Here is a tiny trained network, its code and every weight. The questions are about switching its units off for an input and a class, where a switched-off unit gives its printed mean instead of its output.

import numpy as np


def w(rows, s, z=0):
    codes = np.array(rows[::2]) - 128.0
    scale = np.full(codes.shape[1], s)
    scale[-1] = z or s
    return codes * scale


def f(y):
    return np.maximum(y, 0)


def log_softmax(a):
    a = a - a.max(-1, keepdims=True)
    return a - np.log(np.exp(a).sum(-1, keepdims=True))


def net(x, mask):
    res = np.array(x, float).reshape(1, 3) / 4 @ E
    y = f(res @ A[0][:, :-1].T + A[0][:, -1])
    res = res + np.where(mask, y, B[0][:, -1]) @ B[0][:, :-1]
    return log_softmax(res[-1] @ U[:, :-1].T + U[:, -1])


A, B = {}, {}
E = w([
[155,9,164,126],'x0',
[222,165,237,71],'x1',
[157,114,63,11],'x2',
],0.011)
A[0] = w([
[111,100,80,159,60],'n1',
[165,158,81,108,73],'n2',
[134,178,135,235,56],'n3',
[110,148,192,102,61],'n4',
[160,182,49,73,83],'n5',
[163,172,201,91,186],'n6',
[135,128,85,172,27],'n7',
[85,113,182,139,61],'n8',
[141,152,150,177,72],'n9',
[171,166,190,71,14],'n10',
[164,4,128,145,157],'n11',
[111,196,100,88,82],'n12',
[128,73,33,163,99],'n13',
[148,71,162,133,253],'n14',
[144,147,94,95,65],'n15',
[133,96,155,132,134],'n16',
[169,144,153,93,185],'n17',
[106,198,109,118,156],'n18',
[222,104,135,136,118],'n19',
[149,229,105,158,175],'n20',
[138,120,132,180,134],'n21',
[120,141,161,197,53],'n22',
[126,177,153,108,106],'n23',
[116,175,148,180,57],'n24',
[173,186,152,95,46],'n25',
[114,113,92,137,68],'n26',
[90,157,71,139,150],'n27',
[163,57,112,107,51],'n28',
[74,139,170,175,103],'n29',
[136,156,140,117,182],'n30',
[142,60,106,65,67],'n31',
[93,167,131,134,137],'n32',
[155,133,71,79,39],'n33',
[104,115,46,126,58],'n34',
],0.016,0.0043)
B[0] = w([
[177,166,122,192,183],'n1',
[163,104,201,63,162],'n2',
[192,86,151,90,215],'n3',
[174,183,114,166,170],'n4',
[157,102,193,97,201],'n5',
[117,151,102,170,235],'n6',
[160,130,149,166,159],'n7',
[226,24,161,55,165],'n8',
[201,93,169,77,172],'n9',
[203,160,130,207,212],'n10',
[4,43,182,158,251],'n11',
[62,68,238,111,182],'n12',
[165,146,110,229,222],'n13',
[47,140,139,122,218],'n14',
[207,47,161,66,159],'n15',
[71,64,164,137,170],'n16',
[107,139,98,176,198],'n17',
[18,79,218,159,188],'n18',
[108,151,62,233,193],'n19',
[15,66,238,95,210],'n20',
[155,109,119,80,174],'n21',
[174,69,167,90,192],'n22',
[59,146,116,239,168],'n23',
[185,76,168,82,180],'n24',
[132,143,138,208,190],'n25',
[215,162,80,193,161],'n26',
[114,168,84,224,197],'n27',
[96,48,177,115,185],'n28',
[184,123,97,89,196],'n29',
[85,159,105,181,163],'n30',
[170,80,176,81,200],'n31',
[58,107,145,141,165],'n32',
[255,89,145,78,178],'n33',
[146,143,158,187,196],'n34',
],0.0067,0.014)
U = w([
[42,78,170,127,67],'0',
[181,143,108,223,76],'1',
[245,64,167,35,91],'2',
[83,113,129,118,250],'3',
[138,211,4,84,69],'4',
],0.013,0.014)

Each question gives the input, the list of numbers given to net, and the class t.
The units are the neurons (one row each of A and B). Each row of codes is followed by its name. A weight is (code - 128) times the scale printed after its matrix; where a second scale follows, it is the last column's (A, B and U).
mask holds one flag per neuron, in row order. A switched-off neuron (its flag False) gives its mean, the last column of its row in B, instead of its output. The means were averaged over made-up inputs and are rounded, as every weight is.
A unit's drop is (log p(t) with every unit on - log p(t) with that unit switched off) / (log p(t) with every unit on - log p(t) with every unit switched off).
The circuit of an input: a set's keep is (log p(t) with only the set's units on - log p(t) with every unit switched off) / (log p(t) with every unit on - log p(t) with every unit switched off). Starting from the 12 units with the biggest drops (on a tie, the unit counted first), units are removed one at a time, each time the one whose removal leaves the highest keep (on an exact tie, the one counted first), for as long as the keep stays at least 0.8.
units of the circuit, in order: the units of the circuit, biggest drop first
k most important neurons: the k neurons with the biggest drops, biggest first
drop when u is switched off: that unit's drop, to one decimal
input [7,6,-8], class 2: 2 most important neurons => (n8, n9)
input [-6,4,1], class 0: units of the circuit, in order => (n20)
input [0,-4,4], class 1: units of the circuit, in order => (n13, n20)
input [-7,-5,6], class 0: 4 most important neurons => (n18, n12, n20, n27)
input [5,-4,7], class 2: 2 most important neurons => (n33, n31)
input [-6,4,-6], class 0: 3 most important neurons => (n20, n23, n18)
input [4,4,3], class 0: 3 most important neurons => (n11, n13, n28)
input [-4,-5,0], class 1: 2 most important neurons => (n11, n27)
input [3,4,2], class 1: 2 most important neurons => (n20, n10)
input [2,0,-1], class 3: 2 most important neurons => (n20, n18)
input [1,-1,-2], class 3: 2 most important neurons => (n33, n31)
input [1,-2,-1], class 3: 2 most important neurons => (n10, n19)
input [8,8,-2], class 0: 3 most important neurons => (n11, n14, n16)
input [8,6,-4], class 0: units of the circuit, in order => (n11)
input [2,-2,-3], class 3: 3 most important neurons => (n33, n31, n5)
input [8,6,5], class 0: drop when n11 is switched off => 0.1
input [2,3,1], class 3: drop when n34 is switched off => 0.2
input [8,3,8], class 0: drop when n14 is switched off => 0.3
